Below is a small trained network, with its code and all its weights. Each question gives an input and a target symbol and asks what happens when units are switched off, that is, made to give their printed mean instead of their output.

import numpy as np


def w(rows, s, z=0):
    codes = np.array(rows[::2]) - 128.0
    scale = np.full(codes.shape[1], s)
    scale[-1] = z or s
    return codes * scale


def norm(h):
    return h / np.sqrt((h * h).mean(-1, keepdims=True) + 1e-5)


def f(y):
    return np.maximum(y, 0)


def softmax(a):
    e = np.exp(a - a.max(-1, keepdims=True))
    return e / e.sum(-1, keepdims=True)


def log_softmax(a):
    a = a - a.max(-1, keepdims=True)
    return a - np.log(np.exp(a).sum(-1, keepdims=True))


def net(x, mask):
    ids = ['αβγδεζηθλμξστφω'.index(c) for c in x.split()]
    T = len(ids)
    res = E[ids] + P[:T]
    r = norm(res)
    for j in range(2):
        rows = slice(3 * j, 3 * j + 3)
        q, k, v = (r @ M[0][rows].T for M in (Q, K, V))
        z = softmax(np.where(np.tri(T) > 0, q @ k.T / 3**0.5, -1e9)) @ v
        o = O[0][rows]
        res = res + np.where(mask[j], z, o[:, -1]) @ o[:, :-1]
    y = f(norm(res) @ A[0][:, :-1].T + A[0][:, -1])
    res = res + np.where(mask[2:6], y, B[0][:, -1]) @ B[0][:, :-1]
    return log_softmax(norm(res)[-1] @ U[:, :-1].T + U[:, -1])


Q, K, V, O, A, B = {}, {}, {}, {}, {}, {}
E = w([
[113,114,143,162],'α',
[118,123,156,152],'β',
[110,110,136,166],'γ',
[103,137,127,139],'δ',
[102,117,125,160],'ε',
[101,140,116,133],'ζ',
[105,123,132,155],'η',
[99,131,112,144],'θ',
[104,115,135,164],'λ',
[110,141,131,132],'μ',
[251,25,62,88],'ξ',
[105,127,130,149],'σ',
[103,126,128,151],'τ',
[112,139,133,135],'φ',
[102,140,120,134],'ω',
],0.025)
P = w([
[169,187,107,139],'0',
[93,132,120,136],'1',
[60,90,156,67],'2',
[97,73,154,40],'3',
[104,207,105,185],'4',
[217,246,83,191],'5',
[152,154,57,192],'6',
[67,225,204,34],'7',
[9,30,70,124],'8',
[41,167,85,210],'9',
],0.014)
Q[0] = w([
[109,181,218,69],'head 0',
[135,252,195,162],'head 0',
[13,79,135,125],'head 0',
[89,138,126,149],'head 1',
[156,155,124,119],'head 1',
[130,72,138,54],'head 1',
],0.027)
K[0] = w([
[94,208,144,191],'head 0',
[4,134,141,181],'head 0',
[190,137,52,190],'head 0',
[182,105,103,115],'head 1',
[95,99,130,124],'head 1',
[91,186,125,204],'head 1',
],0.028)
V[0] = w([
[49,109,3,94],'head 0',
[142,253,184,86],'head 0',
[156,108,59,93],'head 0',
[100,131,170,97],'head 1',
[19,127,193,116],'head 1',
[129,54,120,77],'head 1',
],0.027)
O[0] = w([
[126,97,2,120,163],'head 0',
[142,68,209,82,164],'head 0',
[166,131,99,100,1],'head 0',
[157,114,143,115,113],'head 1',
[152,109,200,151,207],'head 1',
[96,123,162,83,7],'head 1',
],0.035,0.0076)
A[0] = w([
[175,253,130,94,196],'neuron 0',
[121,171,123,166,145],'neuron 1',
[134,170,204,89,255],'neuron 2',
[118,142,81,150,34],'neuron 3',
],0.034,0.004)
B[0] = w([
[202,139,4,62,153],'neuron 0',
[193,151,119,107,200],'neuron 1',
[88,156,46,37,249],'neuron 2',
[57,134,158,114,196],'neuron 3',
],0.028,0.013)
U = w([
[121,253,135,93,150],'α',
[133,166,237,86,128],'β',
[151,202,105,173,196],'γ',
[166,55,149,133,113],'δ',
[87,199,38,218,66],'ε',
[160,71,60,113,144],'ζ',
[151,134,169,196,253],'η',
[110,85,3,147,66],'θ',
[138,215,166,214,141],'λ',
[161,77,147,60,129],'μ',
[167,138,75,124,71],'ξ',
[125,86,159,192,105],'σ',
[134,92,120,198,141],'τ',
[158,93,148,56,117],'φ',
[169,52,93,119,82],'ω',
],0.018,0.0062)

Each question gives the input, a string of symbols that net reads in full, and the target symbol t.
The units are the heads (3 rows each of Q, K, V and O) and the neurons (one row each of A and B). Each row of codes is followed by its name. A weight is (code - 128) times the scale printed after its matrix; where a second scale follows, it is the last column's (O, A, B and U).
mask holds one flag per unit, heads first, then neurons. A switched-off unit (its flag False) gives its mean, the last column of its rows in O or B, instead of its output. The means were averaged over made-up inputs and are rounded, as every weight is.
A unit's drop is (log p(t) with every unit on - log p(t) with that unit switched off) / (log p(t) with every unit on - log p(t) with every unit switched off).
The circuit of an input: a set's keep is (log p(t) with only the set's units on - log p(t) with every unit switched off) / (log p(t) with every unit on - log p(t) with every unit switched off). Starting from all 6 units, units are removed one at a time, each time the one whose removal leaves the highest keep (on an exact tie, the one counted first), for as long as the keep stays at least 0.8.
units of the circuit, in order: the units of the circuit, biggest drop first
unit that matters most: the unit with the biggest drop
heads that matter: for each layer, one digit per head in row order, 1 if its drop is at least 0.15 and else 0, layers parted by /
input θ ε β η η γ γ, target η: heads that matter : 11
input θ α β ε α γ, target β: units of the circuit, in order : [head 1]
input α ω μ γ α ω, target μ: units of the circuit, in order : [head 1; head 0]
input α θ δ ζ, target α: units of the circuit, in order : [head 0; head 1; neuron 2]
input ε τ α γ θ λ, target α: units of the circuit, in order : [head 1; head 0; neuron 2]
input α δ μ λ, target α: units of the circuit, in order : [head 0; neuron 2; head 1]
input ε σ α α σ λ λ α θ θ, target λ: units of the circuit, in order : [head 0; head 1; neuron 2]
input θ μ β α ε, target μ: units of the circuit, in order : [head 1; head 0]
input θ α θ ε θ, target α: units of the circuit, in order : [head 1; head 0; neuron 2]
input ε β ε, target ε: heads that matter : 01
input ε μ σ τ, target ε: heads that matter : 01
input α ζ φ φ, target α: units of the circuit, in order : [head 0; head 1; neuron 2]
input η λ α θ σ λ λ θ γ, target λ: units of the circuit, in order : [head 1; head 0; neuron 2]
input α γ φ σ ε α β ω ζ α, target β: unit that matters most : head 1
input λ θ λ, target λ: heads that matter : 11
input γ β θ α μ θ ε β, target μ: heads that matter : 10
input μ μ α, target μ: units of the circuit, in order : [head 0; head 1]
input θ η α φ, target θ: units of the circuit, in order : [head 0; head 1]
input γ ξ α η θ β η φ, target θ: heads that matter : 10
input α σ β λ σ α μ, target λ: unit that matters most : head 0
input θ μ θ ε θ α, target θ: heads that matter : 11
input α τ η λ η σ τ δ, target η: units of the circuit, in order : [neuron 2; head 0; head 1]
input ε α θ λ β η α θ, target β: heads that matter : 10
input β θ η δ φ ζ θ σ, target φ: heads that matter : 10
input α α η, target α: heads that matter : 11
